Below is a small trained network, with its code and all its weights. Each question gives an input and a class and asks what happens when units are switched off, that is, made to give their printed mean instead of their output.

import numpy as np


def w(rows, s, z=0):
    codes = np.array(rows[::2]) - 128.0
    scale = np.full(codes.shape[1], s)
    scale[-1] = z or s
    return codes * scale


def norm(h):
    return h / np.sqrt((h * h).mean(-1, keepdims=True) + 1e-5)


def f(y):
    return np.maximum(y, 0)


def log_softmax(a):
    a = a - a.max(-1, keepdims=True)
    return a - np.log(np.exp(a).sum(-1, keepdims=True))


def net(x, mask):
    res = np.array(x, float).reshape(1, 8) / 4 @ E
    u = 0
    for l in range(2):
        y = f(norm(res) @ A[l][:, :-1].T + A[l][:, -1])
        res = res + np.where(mask[u : u + 11], y, B[l][:, -1]) @ B[l][:, :-1]
        u += 11
    return log_softmax(norm(res)[-1] @ U[:, :-1].T + U[:, -1])


A, B = {}, {}
E = w([
[88,112,135,141,183,190,74,119,134,135],'x0',
[147,93,120,144,152,140,167,104,84,146],'x1',
[155,82,117,97,70,171,78,100,108,109],'x2',
[69,122,88,150,99,111,122,134,107,126],'x3',
[122,178,91,141,109,186,166,107,153,132],'x4',
[150,121,100,172,160,126,138,124,127,5],'x5',
[129,127,125,128,128,126,129,130,129,130],'x6',
[101,113,156,99,120,163,166,179,111,107],'x7',
],0.013)
A[0] = w([
[137,190,77,130,128,174,175,131,135,142,33],'0.n1',
[173,84,99,99,42,165,100,98,134,115,4],'0.n2',
[81,118,191,70,105,193,192,197,99,94,21],'0.n3',
[255,139,196,98,186,171,139,139,178,128,68],'0.n4',
[167,178,100,171,133,71,59,3,147,166,54],'0.n5',
[56,129,94,177,106,110,117,134,97,94,107],'0.n6',
[126,125,145,135,103,146,132,141,127,190,1],'0.n7',
[166,51,122,147,182,159,219,68,66,173,78],'0.n8',
[136,178,96,112,102,203,171,97,131,133,37],'0.n9',
[118,174,179,86,110,131,84,144,237,96,83],'0.n10',
[80,117,113,125,90,126,122,154,102,191,88],'0.n11',
],0.012,0.0087)
B[0] = w([
[124,120,134,182,83,102,95,80,222,143,184],'0.n1',
[175,88,169,112,112,218,72,96,27,97,198],'0.n2',
[208,47,10,133,160,142,120,199,189,158,205],'0.n3',
[10,60,11,148,80,107,178,45,47,165,224],'0.n4',
[157,48,61,90,122,183,176,253,164,132,254],'0.n5',
[117,119,42,92,109,115,135,50,96,171,227],'0.n6',
[170,172,134,43,144,141,153,84,137,103,144],'0.n7',
[106,244,89,103,80,84,2,212,144,95,232],'0.n8',
[142,107,167,199,58,101,83,97,206,128,194],'0.n9',
[125,194,70,140,101,96,62,164,67,131,221],'0.n10',
[168,128,62,76,158,111,130,40,128,121,218],'0.n11',
],0.0098,0.0054)
A[1] = w([
[83,156,94,147,167,88,182,175,145,162,69],'1.n1',
[226,124,149,120,62,83,190,154,145,126,55],'1.n2',
[126,110,106,155,164,148,167,110,138,17,31],'1.n3',
[52,110,120,165,216,214,65,128,172,165,55],'1.n4',
[152,126,44,99,104,160,82,107,95,134,239],'1.n5',
[122,183,152,157,147,132,56,146,110,125,2],'1.n6',
[132,159,115,125,69,63,182,114,132,125,116],'1.n7',
[115,157,186,76,105,171,149,142,139,245,107],'1.n8',
[122,37,163,98,172,27,85,171,61,133,117],'1.n9',
[113,158,113,191,121,131,118,126,123,25,41],'1.n10',
[81,199,136,192,232,81,194,151,192,178,9],'1.n11',
],0.011,0.004)
B[1] = w([
[122,81,139,126,98,183,67,123,74,134,166],'1.n1',
[107,104,195,137,172,124,159,145,117,86,151],'1.n2',
[178,153,124,20,168,110,114,84,165,241,149],'1.n3',
[146,82,214,150,104,54,200,155,117,62,165],'1.n4',
[88,166,186,162,188,109,174,156,116,143,255],'1.n5',
[120,164,177,121,130,136,149,141,128,149,135],'1.n6',
[121,110,193,145,153,167,153,144,82,104,165],'1.n7',
[186,136,69,99,200,51,119,61,169,10,153],'1.n8',
[138,189,97,174,63,215,144,82,224,131,173],'1.n9',
[175,141,147,55,114,90,102,114,166,208,156],'1.n10',
[159,83,156,94,107,227,50,117,80,106,157],'1.n11',
],0.011,0.017)
U = w([
[191,140,93,24,169,51,125,53,154,130,105],'0',
[172,32,43,132,135,135,135,229,170,131,105],'1',
[135,82,176,121,109,216,39,91,50,111,82],'2',
[113,120,250,169,137,79,184,133,110,114,224],'3',
[39,108,59,140,101,90,167,65,86,168,80],'4',
[119,227,107,141,95,80,55,194,114,116,83],'5',
[141,140,134,198,51,163,126,73,250,136,68],'6',
[125,148,149,148,139,140,148,132,125,155,255],'7',
],0.014,0.01)

Each question gives the input, the list of numbers given to net, and the class t.
The units are the neurons (one row each of A and B). Each row of codes is followed by its name. A weight is (code - 128) times the scale printed after its matrix; where a second scale follows, it is the last column's (A, B and U).
mask holds one flag per neuron, layer by layer. A switched-off neuron (its flag False) gives its mean, the last column of its row in B, instead of its output. The means were averaged over made-up inputs and are rounded, as every weight is.
A unit's drop is (log p(t) with every unit on - log p(t) with that unit switched off) / (log p(t) with every unit on - log p(t) with every unit switched off).
The circuit of an input: a set's keep is (log p(t) with only the set's units on - log p(t) with every unit switched off) / (log p(t) with every unit on - log p(t) with every unit switched off). Starting from the 12 units with the biggest drops (on a tie, the unit counted first), units are removed one at a time, each time the one whose removal leaves the highest keep (on an exact tie, the one counted first), for as long as the keep stays at least 0.8.
units of the circuit, in order: the units of the circuit, biggest drop first
most important unit: the unit with the biggest drop
k most important neurons: the k neurons with the biggest drops, biggest first
top k neurons in layer l: the k neurons of layer l with the biggest drops, biggest first
input [-4,-4,3,-4,-7,4,-1,-3], class 6: units of the circuit, in order	1.n9
input [-1,7,8,8,1,2,2,8], class 1: top 3 neurons in layer 0	0.n3, 0.n4, 0.n10
input [4,7,-6,-5,6,-3,5,5], class 5: top 2 neurons in layer 0	0.n8, 0.n5
input [-1,4,-1,-4,7,-1,-4,5], class 6: 2 most important neurons	0.n9, 0.n1
input [-5,6,7,6,-1,-4,0,-5], class 2: 3 most important neurons	0.n2, 0.n4, 0.n3
input [7,5,2,-4,-2,5,1,5], class 3: 4 most important neurons	1.n4, 0.n5, 1.n5, 0.n11
input [0,-5,-6,-3,3,3,3,4], class 2: units of the circuit, in order	1.n11, 1.n1
input [5,-7,2,8,-5,4,7,7], class 4: 3 most important neurons	0.n6, 0.n5, 0.n8
input [-4,-7,4,-1,8,-7,4,8], class 1: 2 most important neurons	0.n3, 1.n9
input [-6,4,6,8,-3,8,6,-4], class 0: 3 most important neurons	1.n3, 0.n4, 1.n10
input [8,0,-7,5,-8,-8,-3,2], class 0: units of the circuit, in order	1.n8, 1.n5
input [8,-3,3,-8,-7,-1,-4,3], class 3: 2 most important neurons	1.n4, 0.n6
input [5,-2,-3,-3,5,1,-2,-5], class 1: 2 most important neurons	0.n5, 0.n2
input [-5,1,-4,-3,-4,-5,-2,-1], class 0: most important unit	1.n8
input [8,-2,1,5,-3,0,4,7], class 3: 3 most important neurons	1.n4, 0.n5, 1.n5
input [0,-1,1,-5,6,7,1,6], class 0: 2 most important neurons	1.n3, 0.n5
input [1,1,-4,3,3,5,3,0], class 0: top 2 neurons in layer 1	1.n3, 1.n10
input [6,-6,-8,-7,-5,-2,2,5], class 2: units of the circuit, in order	1.n11, 1.n5
input [5,-5,6,-1,-7,1,-3,2], class 6: units of the circuit, in order	1.n9, 1.n1
input [-4,-6,-6,-5,-1,-3,-6,2], class 2: units of the circuit, in order	1.n1, 1.n11, 1.n5
